Here is a tiny trained network, its code and every weight. The questions are about switching its units off for an input and a class, where a switched-off unit gives its printed mean instead of its output.

import numpy as np


def w(rows, s, z=0):
    codes = np.array(rows[::2]) - 128.0
    scale = np.full(codes.shape[1], s)
    scale[-1] = z or s
    return codes * scale


def f(y):
    return np.maximum(y, 0)


def log_softmax(a):
    a = a - a.max(-1, keepdims=True)
    return a - np.log(np.exp(a).sum(-1, keepdims=True))


def net(x, mask):
    res = np.array(x, float).reshape(1, 8) / 4 @ E
    y = f(res @ A[0][:, :-1].T + A[0][:, -1])
    res = res + np.where(mask, y, B[0][:, -1]) @ B[0][:, :-1]
    return log_softmax(res[-1] @ U[:, :-1].T + U[:, -1])


A, B = {}, {}
E = w([
[93,178,210,54,189,182,121,108,133,155],'x0',
[204,159,180,229,68,253,167,137,153,139],'x1',
[145,180,148,129,72,122,149,14,161,155],'x2',
[107,164,197,109,217,127,116,129,39,183],'x3',
[154,172,137,199,91,107,50,180,153,149],'x4',
[134,118,146,240,130,83,158,47,196,83],'x5',
[27,59,219,204,209,144,83,121,237,190],'x6',
[122,210,135,183,170,107,116,91,79,61],'x7',
],0.0062)
A[0] = w([
[108,180,126,156,157,69,68,88,156,91,184],'neuron 0',
[99,113,12,127,186,78,83,163,101,65,178],'neuron 1',
[165,199,185,72,132,207,251,133,119,128,243],'neuron 2',
[84,233,192,106,152,171,162,108,137,123,251],'neuron 3',
[199,195,126,35,195,137,253,159,32,49,202],'neuron 4',
[111,180,179,93,154,163,126,72,126,107,87],'neuron 5',
[105,133,50,117,117,46,161,138,79,104,125],'neuron 6',
[40,78,167,145,149,40,83,112,199,170,213],'neuron 7',
[118,31,114,75,137,145,124,216,57,81,248],'neuron 8',
[130,131,175,124,111,122,155,50,164,121,173],'neuron 9',
[92,116,136,22,126,165,203,67,167,82,234],'neuron 10',
],0.0061,0.0028)
B[0] = w([
[129,84,173,147,155,197,43,89,137,130,189],'neuron 0',
[115,81,18,130,97,116,59,182,169,102,216],'neuron 1',
[147,159,201,66,64,95,184,131,26,146,216],'neuron 2',
[161,220,238,38,122,26,120,77,140,140,206],'neuron 3',
[202,108,81,156,76,35,93,37,41,169,255],'neuron 4',
[132,197,163,105,136,114,181,115,62,162,165],'neuron 5',
[149,56,80,213,116,131,84,178,80,132,199],'neuron 6',
[146,148,134,162,253,215,124,138,185,152,219],'neuron 7',
[148,172,50,85,177,114,147,230,69,212,226],'neuron 8',
[150,86,189,173,95,138,152,36,137,82,178],'neuron 9',
[137,24,143,56,193,79,202,52,90,216,203],'neuron 10',
],0.0058,0.0078)
U = w([
[130,151,90,115,137,112,80,56,50,100,2],'0',
[43,162,190,95,212,174,82,165,160,176,100],'1',
[134,70,62,108,103,162,207,163,74,152,121],'2',
[177,196,169,164,51,195,81,150,132,128,238],'3',
[101,65,121,207,144,172,153,42,222,69,169],'4',
[95,163,253,77,149,113,204,56,72,150,122],'5',
],0.0065,0.0026)

Each question gives the input, the list of numbers given to net, and the class t.
The units are the neurons (one row each of A and B). Each row of codes is followed by its name. A weight is (code - 128) times the scale printed after its matrix; where a second scale follows, it is the last column's (A, B and U).
mask holds one flag per neuron, in row order. A switched-off neuron (its flag False) gives its mean, the last column of its row in B, instead of its output. The means were averaged over made-up inputs and are rounded, as every weight is.
A unit's drop is (log p(t) with every unit on - log p(t) with that unit switched off) / (log p(t) with every unit on - log p(t) with every unit switched off).
The circuit of an input: a set's keep is (log p(t) with only the set's units on - log p(t) with every unit switched off) / (log p(t) with every unit on - log p(t) with every unit switched off). Starting from all 11 units, units are removed one at a time, each time the one whose removal leaves the highest keep (on an exact tie, the one counted first), for as long as the keep stays at least 0.8.
circuit, biggest first: the units of the circuit, biggest drop first
top k neurons: the k neurons with the biggest drops, biggest first
drop when u is switched off: that unit's drop, to one decimal
input [-7,7,6,0,-6,-6,-1,5], class 5: circuit, biggest first : (neuron 2; neuron 1)
input [5,-7,1,2,6,3,-2,-1], class 1: circuit, biggest first : (neuron 4; neuron 7; neuron 2)
input [6,8,7,1,8,2,-6,6], class 5: circuit, biggest first : (neuron 3; neuron 2)
input [5,5,-7,7,-4,-8,4,-1], class 5: circuit, biggest first : (neuron 2; neuron 3)
input [0,8,-4,0,-7,2,-5,8], class 5: top 2 neurons : (neuron 2; neuron 1)
input [-1,6,3,1,-6,8,-2,-6], class 5: drop when neuron 1 is switched off : 0.2
input [1,-6,-1,8,-6,-7,-2,7], class 0: drop when neuron 4 is switched off : 0.8
input [-8,-6,-3,3,4,5,4,1], class 4: drop when neuron 9 is switched off : -0.1
input [6,7,0,-5,-3,-4,-3,3], class 5: drop when neuron 2 is switched off : 0.1
input [2,7,-4,-2,3,-7,-8,7], class 0: top neuron : (neuron 4)
